Below is a small trained network, with its code and all its weights. Each question gives an input and a class and asks what happens when units are switched off, that is, made to give their printed mean instead of their output.

import numpy as np


def w(rows, s, z=0):
    codes = np.array(rows[::2]) - 128.0
    scale = np.full(codes.shape[1], s)
    scale[-1] = z or s
    return codes * scale


def f(y):
    return np.maximum(y, 0)


def log_softmax(a):
    a = a - a.max(-1, keepdims=True)
    return a - np.log(np.exp(a).sum(-1, keepdims=True))


def net(x, mask):
    res = np.array(x, float).reshape(1, 7) / 4 @ E
    y = f(res @ A[0][:, :-1].T + A[0][:, -1])
    res = res + np.where(mask, y, B[0][:, -1]) @ B[0][:, :-1]
    return log_softmax(res[-1] @ U[:, :-1].T + U[:, -1])


A, B = {}, {}
E = w([
[137,217,78,164,2,92,142,57,105,186,59],'x0',
[94,120,31,208,64,98,43,195,223,50,142],'x1',
[30,108,86,37,60,202,153,124,75,23,65],'x2',
[50,172,184,189,155,118,106,234,80,180,26],'x3',
[103,209,220,198,69,183,200,156,161,89,196],'x4',
[130,116,140,120,109,125,122,125,126,130,131],'x5',
[58,25,136,176,128,171,161,67,219,201,80],'x6',
],0.0055)
A[0] = w([
[85,81,149,151,124,166,163,73,165,182,106,47],'n1',
[64,80,106,169,108,135,126,142,205,154,113,111],'n2',
[48,109,75,36,99,177,149,110,50,56,94,69],'n3',
[95,101,43,175,101,125,47,163,202,58,128,4],'n4',
[180,194,128,85,112,103,96,184,69,79,172,24],'n5',
[150,195,129,92,128,90,88,152,36,81,164,23],'n6',
[73,88,153,147,102,142,140,78,204,164,91,56],'n7',
[59,131,132,128,146,101,105,196,93,141,72,58],'n8',
[153,177,200,149,74,189,188,120,174,79,204,165],'n9',
[134,6,160,100,238,154,89,195,157,85,194,129],'n10',
[117,92,206,137,155,170,166,205,168,87,176,106],'n11',
[169,34,84,69,141,74,33,78,99,167,42,223],'n12',
[11,114,73,60,118,205,147,111,119,78,90,51],'n13',
[73,76,135,153,142,141,143,90,187,178,104,41],'n14',
[109,55,141,138,141,172,157,122,177,144,117,55],'n15',
[130,152,64,110,62,85,88,39,82,205,74,96],'n16',
[228,150,156,180,195,49,136,122,174,162,175,92],'n17',
[71,125,141,97,128,195,185,155,87,53,138,178],'n18',
[59,169,143,167,156,125,137,222,72,146,52,42],'n19',
[122,44,86,64,226,101,45,124,105,122,110,153],'n20',
[60,125,151,129,163,99,93,204,106,155,55,37],'n21',
[69,85,52,170,147,125,49,191,195,79,137,116],'n22',
[122,107,199,65,212,158,173,87,85,179,157,155],'n23',
[212,131,146,210,196,60,105,126,173,248,184,72],'n24',
[100,152,158,113,142,118,125,203,117,172,52,241],'n25',
[108,61,140,140,114,176,132,98,179,178,82,39],'n26',
[112,131,155,173,156,122,115,231,83,192,79,54],'n27',
[216,147,105,67,127,103,52,173,84,111,86,145],'n28',
[157,192,108,207,18,88,159,72,150,167,84,195],'n29',
[154,119,171,35,184,177,203,69,43,159,100,2],'n30',
[162,114,123,113,122,146,140,92,162,84,173,180],'n31',
[170,192,153,106,106,96,103,196,80,96,174,46],'n32',
[219,81,54,63,141,137,137,1,134,69,198,63],'n33',
[139,126,157,98,163,148,165,128,61,175,112,33],'n34',
[144,148,78,145,110,83,70,177,164,55,147,137],'n35',
],0.0064,0.0052)
B[0] = w([
[163,81,65,203,192,82,157,99,35,66,163,163],'n1',
[143,123,95,202,161,101,184,76,65,96,183,175],'n2',
[223,82,131,144,75,210,69,203,156,102,58,208],'n3',
[208,193,194,182,9,6,248,135,126,218,135,171],'n4',
[148,47,37,197,227,77,164,100,45,63,153,164],'n5',
[149,64,20,192,210,70,184,115,43,88,163,163],'n6',
[133,97,50,172,212,88,150,135,59,93,137,165],'n7',
[151,70,70,68,90,111,132,129,201,142,184,162],'n8',
[39,115,167,123,127,182,60,46,166,97,194,202],'n9',
[79,200,64,42,161,133,187,249,55,204,86,219],'n10',
[31,193,156,76,184,151,100,200,99,166,116,184],'n11',
[52,152,207,196,135,216,70,32,136,82,179,255],'n12',
[235,81,122,154,76,175,55,184,136,90,50,190],'n13',
[167,86,41,174,205,75,121,117,41,71,152,160],'n14',
[104,95,41,143,188,77,173,141,50,98,164,153],'n15',
[56,230,142,61,182,149,178,230,112,192,73,203],'n16',
[165,67,111,143,98,194,87,185,137,75,56,204],'n17',
[144,116,161,160,130,190,86,167,118,123,49,210],'n18',
[116,41,101,30,100,102,115,60,217,130,199,180],'n19',
[38,218,196,134,143,216,78,150,101,145,150,213],'n20',
[125,81,95,28,113,60,180,153,203,122,122,167],'n21',
[155,183,193,201,46,90,201,113,136,188,111,199],'n22',
[132,182,185,189,48,72,193,103,129,171,150,224],'n23',
[243,75,126,167,68,217,52,223,190,75,20,227],'n24',
[75,87,116,112,99,130,93,61,186,129,216,231],'n25',
[140,95,46,195,207,65,148,109,29,76,154,158],'n26',
[92,59,106,48,102,112,140,89,217,127,174,179],'n27',
[95,94,93,198,173,150,143,65,58,87,167,197],'n28',
[60,200,127,37,191,154,131,226,85,162,101,230],'n29',
[254,185,187,205,34,14,251,117,136,200,135,190],'n30',
[78,113,110,80,91,130,142,113,145,163,168,181],'n31',
[132,70,75,194,207,107,151,79,40,61,164,161],'n32',
[82,31,81,16,91,93,126,125,244,173,213,204],'n33',
[170,154,150,171,46,71,212,137,180,174,169,158],'n34',
[156,157,200,164,76,93,210,94,128,185,154,189],'n35',
],0.0063,0.008)
U = w([
[215,180,191,189,49,12,220,104,128,183,123,34],'0',
[156,63,14,191,239,62,147,89,22,59,148,54],'1',
[246,63,112,140,98,197,43,193,174,89,20,68],'2',
[90,39,65,2,108,78,119,80,246,149,188,29],'3',
[45,186,200,172,160,172,70,71,135,97,154,210],'4',
[67,234,91,34,189,117,155,230,63,179,76,26],'5',
[87,137,159,149,129,134,118,107,130,121,133,254],'6',
],0.0084,0.0079)

Each question gives the input, the list of numbers given to net, and the class t.
The units are the neurons (one row each of A and B). Each row of codes is followed by its name. A weight is (code - 128) times the scale printed after its matrix; where a second scale follows, it is the last column's (A, B and U).
mask holds one flag per neuron, in row order. A switched-off neuron (its flag False) gives its mean, the last column of its row in B, instead of its output. The means were averaged over made-up inputs and are rounded, as every weight is.
A unit's drop is (log p(t) with every unit on - log p(t) with that unit switched off) / (log p(t) with every unit on - log p(t) with every unit switched off).
The circuit of an input: a set's keep is (log p(t) with only the set's units on - log p(t) with every unit switched off) / (log p(t) with every unit on - log p(t) with every unit switched off). Starting from the 12 units with the biggest drops (on a tie, the unit counted first), units are removed one at a time, each time the one whose removal leaves the highest keep (on an exact tie, the one counted first), for as long as the keep stays at least 0.8.
units of the circuit, in order: the units of the circuit, biggest drop first
top k neurons: the k neurons with the biggest drops, biggest first
drop of u: that unit's drop, to one decimal
input [6,-2,-2,0,6,0,-1], class 4: units of the circuit, in order : (n9)
input [1,-5,-3,8,2,-5,-7], class 3: top 3 neurons : (n19 n27 n25)
input [0,-1,6,-4,3,1,3], class 2: top 2 neurons : (n13 n3)
input [-2,1,3,-2,1,3,-2], class 2: units of the circuit, in order : (n12 n18)
input [7,3,0,-4,-4,2,-4], class 5: top 2 neurons : (n16 n29)
input [-7,-7,-6,7,-5,4,-2], class 0: top 2 neurons : (n23 n30)
input [2,8,-3,-1,-4,-7,6], class 0: top 2 neurons : (n4 n22)
input [1,5,-2,-6,1,-2,-1], class 3: top 3 neurons : (n33 n30 n23)
input [-8,-5,2,-4,4,6,-5], class 5: top 3 neurons : (n10 n11 n12)
input [3,-4,8,-7,8,-5,-7], class 2: top 2 neurons : (n3 n18)
input [-2,5,-8,-3,1,7,7], class 2: top 3 neurons : (n24 n17 n28)
input [-5,-7,-7,-7,-1,-1,-2], class 0: top 3 neurons : (n23 n30 n3)
input [-5,7,-8,-3,-1,-1,0], class 2: top 4 neurons : (n24 n17 n23 n30)
input [6,-1,-1,2,3,-2,3], class 5: units of the circuit, in order : (n29)
input [-4,0,-6,4,-1,-3,-5], class 2: top 2 neurons : (n24 n17)
input [-4,7,-8,7,0,5,8], class 1: top 2 neurons : (n2 n14)
input [3,7,-7,7,-7,3,6], class 0: top 3 neurons : (n4 n22 n2)
input [8,4,8,-3,-4,3,-4], class 2: top 2 neurons : (n3 n13)
input [5,8,3,8,-8,3,5], class 0: drop of n4 : 1.3
input [0,1,-8,4,8,-7,8], class 1: drop of n2 : 0.2
input [2,1,-8,0,-6,6,-2], class 2: drop of n24 : 1.4
input [6,-3,-2,-7,-8,-8,3], class 4: drop of n25 : 0.1
input [5,2,7,-7,4,-6,5], class 2: units of the circuit, in order : (n13)
